Here is a tiny trained network, its code and every weight. The questions are about switching its units off for an input and a class, where a switched-off unit gives its printed mean instead of its output.

import numpy as np


def w(rows, s, z=0):
    codes = np.array(rows[::2]) - 128.0
    scale = np.full(codes.shape[1], s)
    scale[-1] = z or s
    return codes * scale


def f(y):
    return np.maximum(y, 0)


def log_softmax(a):
    a = a - a.max(-1, keepdims=True)
    return a - np.log(np.exp(a).sum(-1, keepdims=True))


def net(x, mask):
    res = np.array(x, float).reshape(1, 7) / 4 @ E
    y = f(res @ A[0][:, :-1].T + A[0][:, -1])
    res = res + np.where(mask, y, B[0][:, -1]) @ B[0][:, :-1]
    return log_softmax(res[-1] @ U[:, :-1].T + U[:, -1])


A, B = {}, {}
E = w([
[156,112,89,17,109,103],'x0',
[114,203,52,133,192,190],'x1',
[84,163,136,113,186,39],'x2',
[191,173,151,103,101,194],'x3',
[125,144,30,150,64,152],'x4',
[254,102,118,165,175,145],'x5',
[104,15,195,116,46,180],'x6',
],0.0078)
A[0] = w([
[61,176,65,115,75,116,75],'neuron 1',
[162,141,82,105,134,128,84],'neuron 2',
[94,89,178,101,94,57,149],'neuron 3',
[175,141,70,111,70,113,87],'neuron 4',
[59,104,87,118,29,167,158],'neuron 5',
[54,187,43,116,181,94,132],'neuron 6',
[104,162,203,104,145,153,155],'neuron 7',
[139,168,94,248,134,177,138],'neuron 8',
[128,144,78,82,33,123,156],'neuron 9',
[79,165,164,78,149,111,111],'neuron 10',
[178,128,108,164,86,109,112],'neuron 11',
[150,58,129,112,49,167,178],'neuron 12',
[68,73,156,201,108,153,152],'neuron 13',
[116,159,74,177,167,121,3],'neuron 14',
[87,103,171,182,106,106,159],'neuron 15',
[146,138,155,104,135,165,156],'neuron 16',
[41,98,76,116,2,177,155],'neuron 17',
[46,60,172,146,134,40,145],'neuron 18',
[150,176,116,149,136,174,78],'neuron 19',
[164,75,96,173,137,154,119],'neuron 20',
[190,48,49,134,83,115,145],'neuron 21',
[48,191,41,104,209,62,183],'neuron 22',
[111,174,170,171,66,69,135],'neuron 23',
[132,141,85,230,162,181,154],'neuron 24',
[152,171,87,189,152,199,118],'neuron 25',
[161,118,125,89,196,181,87],'neuron 26',
],0.0091,0.0046)
B[0] = w([
[116,167,152,150,153,81,180],'neuron 1',
[108,115,120,102,107,167,152],'neuron 2',
[38,102,124,184,89,55,202],'neuron 3',
[143,125,163,80,85,167,162],'neuron 4',
[104,212,223,72,112,125,210],'neuron 5',
[188,189,93,161,187,117,222],'neuron 6',
[110,76,129,109,87,149,173],'neuron 7',
[13,128,146,177,94,21,199],'neuron 8',
[111,186,179,112,137,135,192],'neuron 9',
[150,90,78,161,138,168,176],'neuron 10',
[135,103,125,101,124,153,157],'neuron 11',
[178,147,146,79,132,200,217],'neuron 12',
[59,72,154,75,40,143,193],'neuron 13',
[138,161,130,121,138,106,158],'neuron 14',
[92,87,113,131,91,141,185],'neuron 15',
[100,122,152,156,108,121,159],'neuron 16',
[109,208,255,58,103,130,229],'neuron 17',
[55,35,97,176,57,79,220],'neuron 18',
[84,106,142,145,113,72,159],'neuron 19',
[113,87,77,115,118,153,167],'neuron 20',
[187,95,114,77,139,231,189],'neuron 21',
[231,181,48,152,247,152,255],'neuron 22',
[93,105,106,178,119,108,174],'neuron 23',
[58,110,164,132,92,55,195],'neuron 24',
[54,96,178,154,101,58,188],'neuron 25',
[72,97,114,152,86,95,157],'neuron 26',
],0.0078,0.01)
U = w([
[133,214,117,165,161,85,9],'0',
[249,137,49,98,195,244,73],'1',
[91,102,181,31,51,189,145],'2',
[69,2,81,232,91,94,253],'3',
],0.008,0.0026)

Each question gives the input, the list of numbers given to net, and the class t.
The units are the neurons (one row each of A and B). Each row of codes is followed by its name. A weight is (code - 128) times the scale printed after its matrix; where a second scale follows, it is the last column's (A, B and U).
mask holds one flag per neuron, in row order. A switched-off neuron (its flag False) gives its mean, the last column of its row in B, instead of its output. The means were averaged over made-up inputs and are rounded, as every weight is.
A unit's drop is (log p(t) with every unit on - log p(t) with that unit switched off) / (log p(t) with every unit on - log p(t) with every unit switched off).
The circuit of an input: a set's keep is (log p(t) with only the set's units on - log p(t) with every unit switched off) / (log p(t) with every unit on - log p(t) with every unit switched off). Starting from the 12 units with the biggest drops (on a tie, the unit counted first), units are removed one at a time, each time the one whose removal leaves the highest keep (on an exact tie, the one counted first), for as long as the keep stays at least 0.8.
units of the circuit, in order: the units of the circuit, biggest drop first
unit that matters most: the unit with the biggest drop
k most important neurons: the k neurons with the biggest drops, biggest first
drop when u is switched off: that unit's drop, to one decimal
input [6,7,5,-8,8,-7,-8], class 1: units of the circuit, in order : neuron 22
input [-4,1,4,6,2,2,-2], class 3: units of the circuit, in order : neuron 17; neuron 5
input [-1,-2,0,-6,-7,1,-8], class 1: 2 most important neurons : neuron 22; neuron 8
input [-5,1,4,7,-1,1,4], class 3: 2 most important neurons : neuron 17; neuron 5
input [2,2,5,0,-4,3,6], class 3: 2 most important neurons : neuron 17; neuron 5
input [-2,4,2,-1,-7,-7,6], class 3: 2 most important neurons : neuron 18; neuron 3
input [-7,7,0,2,5,1,6], class 2: 3 most important neurons : neuron 17; neuron 5; neuron 18
input [8,3,-1,8,8,7,-5], class 2: 2 most important neurons : neuron 25; neuron 4
input [0,4,8,4,-6,5,-7], class 1: 2 most important neurons : neuron 22; neuron 3
input [-8,-1,-5,-8,-4,-5,6], class 2: drop when neuron 5 is switched off : 0.8
input [2,6,7,-8,7,-6,0], class 0: drop when neuron 1 is switched off : 0.2
input [4,3,8,-1,0,8,-3], class 1: drop when neuron 17 is switched off : 0.0
input [4,5,-2,7,-4,5,-3], class 3: drop when neuron 12 is switched off : 0.1
input [5,5,6,-7,-8,-4,3], class 3: unit that matters most : neuron 18
